Below are the code and all the weights of a small trained network. Each question names an input and a class and asks about switching units off, where a switched-off unit gives its printed mean instead of its output.

import numpy as np


def w(rows, s, z=0):
    codes = np.array(rows[::2]) - 128.0
    scale = np.full(codes.shape[1], s)
    scale[-1] = z or s
    return codes * scale


def f(y):
    return y / 2 * (1 + np.tanh(0.7978845608 * (y + 0.044715 * y**3)))


def log_softmax(a):
    a = a - a.max(-1, keepdims=True)
    return a - np.log(np.exp(a).sum(-1, keepdims=True))


def net(x, mask):
    res = np.array(x, float).reshape(1, 2) / 4 @ E
    y = f(res @ A[0][:, :-1].T + A[0][:, -1])
    res = res + np.where(mask, y, B[0][:, -1]) @ B[0][:, :-1]
    return log_softmax(res[-1] @ U[:, :-1].T + U[:, -1])


A, B = {}, {}
E = w([
[120,252,141,137,211],'x0',
[183,115,118,209,150],'x1',
],0.013)
A[0] = w([
[136,30,158,133,103,54],'neuron 0',
[136,41,97,136,77,242],'neuron 1',
[144,192,136,121,154,2],'neuron 2',
[130,119,102,128,98,61],'neuron 3',
[101,101,116,2,89,57],'neuron 4',
[128,69,129,95,109,52],'neuron 5',
[175,74,109,235,126,59],'neuron 6',
],0.015,0.0089)
B[0] = w([
[115,149,91,169,121,190],'neuron 0',
[181,166,120,149,154,253],'neuron 1',
[34,136,140,235,104,160],'neuron 2',
[42,17,2,64,114,130],'neuron 3',
[90,100,209,127,125,187],'neuron 4',
[48,119,63,122,105,162],'neuron 5',
[42,95,201,94,108,195],'neuron 6',
],0.038,0.016)
U = w([
[68,156,77,186,122,92],'0',
[63,56,252,90,106,104],'1',
[244,175,187,100,183,252],'2',
[151,92,102,71,125,88],'3',
],0.013,0.014)

Each question gives the input, the list of numbers given to net, and the class t.
The units are the neurons (one row each of A and B). Each row of codes is followed by its name. A weight is (code - 128) times the scale printed after its matrix; where a second scale follows, it is the last column's (A, B and U).
mask holds one flag per neuron, in row order. A switched-off neuron (its flag False) gives its mean, the last column of its row in B, instead of its output. The means were averaged over made-up inputs and are rounded, as every weight is.
A unit's drop is (log p(t) with every unit on - log p(t) with that unit switched off) / (log p(t) with every unit on - log p(t) with every unit switched off).
The circuit of an input: a set's keep is (log p(t) with only the set's units on - log p(t) with every unit switched off) / (log p(t) with every unit on - log p(t) with every unit switched off). Starting from all 7 units, units are removed one at a time, each time the one whose removal leaves the highest keep (on an exact tie, the one counted first), for as long as the keep stays at least 0.8.
units of the circuit, in order: the units of the circuit, biggest drop first
most important unit: the unit with the biggest drop
top k neurons: the k neurons with the biggest drops, biggest first
drop of u: that unit's drop, to one decimal
input [5,6], class 1: units of the circuit, in order => (neuron 1)
input [1,3], class 2: top 3 neurons => (neuron 4; neuron 2; neuron 6)
input [-3,1], class 2: units of the circuit, in order => (neuron 2; neuron 1)
input [-3,-2], class 2: top 3 neurons => (neuron 6; neuron 2; neuron 1)
input [-4,-1], class 0: top 2 neurons => (neuron 5; neuron 0)
input [4,5], class 1: top 3 neurons => (neuron 1; neuron 0; neuron 5)
input [2,-1], class 2: top 2 neurons => (neuron 6; neuron 4)
input [-5,5], class 0: top 4 neurons => (neuron 0; neuron 1; neuron 4; neuron 5)
input [1,4], class 1: top 2 neurons => (neuron 1; neuron 6)
input [-5,4], class 0: top 3 neurons => (neuron 0; neuron 1; neuron 4)
input [-4,-2], class 0: top 2 neurons => (neuron 5; neuron 0)
input [0,6], class 1: drop of neuron 6 => 3.0
input [-1,5], class 1: drop of neuron 6 => 8.8
input [2,0], class 2: most important unit => neuron 6
input [-7,6], class 0: drop of neuron 0 => 5.5
